Below are the code and all the weights of a small trained network. Each question names an input and a class and asks about switching units off, where a switched-off unit gives its printed mean instead of its output.

import numpy as np


def w(rows, s, z=0):
    codes = np.array(rows[::2]) - 128.0
    scale = np.full(codes.shape[1], s)
    scale[-1] = z or s
    return codes * scale


def f(y):
    return np.maximum(y, 0)


def log_softmax(a):
    a = a - a.max(-1, keepdims=True)
    return a - np.log(np.exp(a).sum(-1, keepdims=True))


def net(x, mask):
    res = np.array(x, float).reshape(1, 7) / 4 @ E
    y = f(res @ A[0][:, :-1].T + A[0][:, -1])
    res = res + np.where(mask, y, B[0][:, -1]) @ B[0][:, :-1]
    return log_softmax(res[-1] @ U[:, :-1].T + U[:, -1])


A, B = {}, {}
E = w([
[101,126,254,37,84,178,150],'x0',
[150,45,104,85,104,150,126],'x1',
[143,54,59,127,92,85,108],'x2',
[71,114,169,190,126,99,182],'x3',
[203,130,77,113,97,123,235],'x4',
[211,75,157,130,118,157,96],'x5',
[153,88,156,42,159,36,137],'x6',
],0.0097)
A[0] = w([
[107,116,214,180,151,106,158,92],'N0',
[178,120,140,143,83,177,116,145],'N1',
[156,145,123,119,96,131,197,3],'N2',
[108,142,122,163,108,126,182,172],'N3',
[125,128,191,75,153,97,83,172],'N4',
[57,84,117,146,131,188,138,21],'N5',
[56,97,113,146,163,146,36,167],'N6',
[143,149,129,166,126,141,59,210],'N7',
[210,120,77,118,175,96,98,242],'N8',
[191,98,151,154,82,194,118,159],'N9',
[146,43,107,90,102,104,145,186],'N10',
[117,120,129,152,136,78,87,194],'N11',
[90,139,138,130,97,116,4,123],'N12',
[107,197,140,83,40,182,164,77],'N13',
[176,75,136,135,100,84,137,152],'N14',
[100,156,132,136,167,64,150,163],'N15',
[115,79,108,88,84,115,145,141],'N16',
[135,122,158,155,157,94,173,178],'N17',
],0.014,0.0035)
B[0] = w([
[148,175,78,142,132,54,143,210],'N0',
[189,74,146,133,130,176,128,189],'N1',
[122,79,139,123,129,115,77,175],'N2',
[113,76,130,163,114,149,122,190],'N3',
[170,108,157,62,87,123,134,231],'N4',
[89,164,104,124,160,104,157,170],'N5',
[167,151,104,132,184,129,39,235],'N6',
[156,105,127,155,118,120,134,201],'N7',
[137,172,46,172,133,80,174,249],'N8',
[150,56,249,185,151,214,111,210],'N9',
[72,153,139,118,55,163,170,228],'N10',
[184,132,97,157,130,120,123,193],'N11',
[164,106,168,121,193,134,60,223],'N12',
[96,235,135,180,103,168,116,212],'N13',
[122,156,141,166,117,186,163,200],'N14',
[195,141,136,167,86,169,117,198],'N15',
[76,133,157,109,66,164,171,190],'N16',
[167,148,88,167,101,135,160,184],'N17',
],0.011,0.012)
U = w([
[131,121,139,161,42,190,185,197],'0',
[155,63,125,8,126,64,111,91],'1',
[105,140,184,92,116,162,79,110],'2',
[170,80,165,144,160,173,80,138],'3',
[169,128,13,159,154,27,129,181],'4',
[30,130,66,142,108,119,173,3],'5',
],0.012,0.0042)

Each question gives the input, the list of numbers given to net, and the class t.
The units are the neurons (one row each of A and B). Each row of codes is followed by its name. A weight is (code - 128) times the scale printed after its matrix; where a second scale follows, it is the last column's (A, B and U).
mask holds one flag per neuron, in row order. A switched-off neuron (its flag False) gives its mean, the last column of its row in B, instead of its output. The means were averaged over made-up inputs and are rounded, as every weight is.
A unit's drop is (log p(t) with every unit on - log p(t) with that unit switched off) / (log p(t) with every unit on - log p(t) with every unit switched off).
The circuit of an input: a set's keep is (log p(t) with only the set's units on - log p(t) with every unit switched off) / (log p(t) with every unit on - log p(t) with every unit switched off). Starting from the 12 units with the biggest drops (on a tie, the unit counted first), units are removed one at a time, each time the one whose removal leaves the highest keep (on an exact tie, the one counted first), for as long as the keep stays at least 0.8.
units of the circuit, in order: the units of the circuit, biggest drop first
unit that matters most: the unit with the biggest drop
top k neurons: the k neurons with the biggest drops, biggest first
drop of u: that unit's drop, to one decimal
input [1,-2,1,8,0,-3,0], class 4: units of the circuit, in order -> [N0]
input [-5,7,-4,-5,0,2,8], class 0: top 2 neurons -> [N10, N14]
input [0,-2,-1,0,-6,-7,2], class 3: top 2 neurons -> [N8, N12]
input [5,-4,-6,-7,1,4,-4], class 3: top 2 neurons -> [N9, N10]
input [3,3,-3,2,0,8,-5], class 3: top 2 neurons -> [N9, N10]
input [-3,-7,-2,1,-3,3,-5], class 4: units of the circuit, in order -> [N9, N10]
input [1,-2,-6,3,-7,3,-5], class 3: top 2 neurons -> [N8, N12]
input [-5,6,-6,4,2,-7,-8], class 5: top 2 neurons -> [N5, N9]
input [-3,-7,0,4,-7,2,-4], class 4: top 2 neurons -> [N0, N9]
input [-1,1,7,-2,-3,-3,6], class 0: top 4 neurons -> [N10, N16, N0, N14]
input [2,-7,0,-3,1,7,6], class 0: top 3 neurons -> [N6, N12, N14]
input [8,-1,-1,-2,3,0,-1], class 2: top 2 neurons -> [N8, N10]
input [7,8,-6,-4,4,8,-8], class 3: top 2 neurons -> [N9, N1]
input [7,1,-1,-7,1,2,-5], class 3: units of the circuit, in order -> [N9]
input [3,0,-1,7,-5,-1,7], class 4: top 3 neurons -> [N0, N17, N9]
input [0,4,-7,8,-1,-7,5], class 4: top 3 neurons -> [N0, N9, N10]
input [5,-6,-7,4,-4,4,-3], class 2: top 2 neurons -> [N8, N13]
input [6,1,-6,-6,-5,-3,8], class 1: drop of N4 -> 0.7
input [-2,-1,3,7,6,6,-7], class 3: drop of N13 -> 0.3
input [8,-3,0,-1,-1,6,3], class 2: drop of N17 -> 0.3
input [-6,-1,0,-6,-6,2,1], class 4: unit that matters most -> N8
input [-5,1,-7,-5,2,-3,-4], class 4: drop of N9 -> 0.4
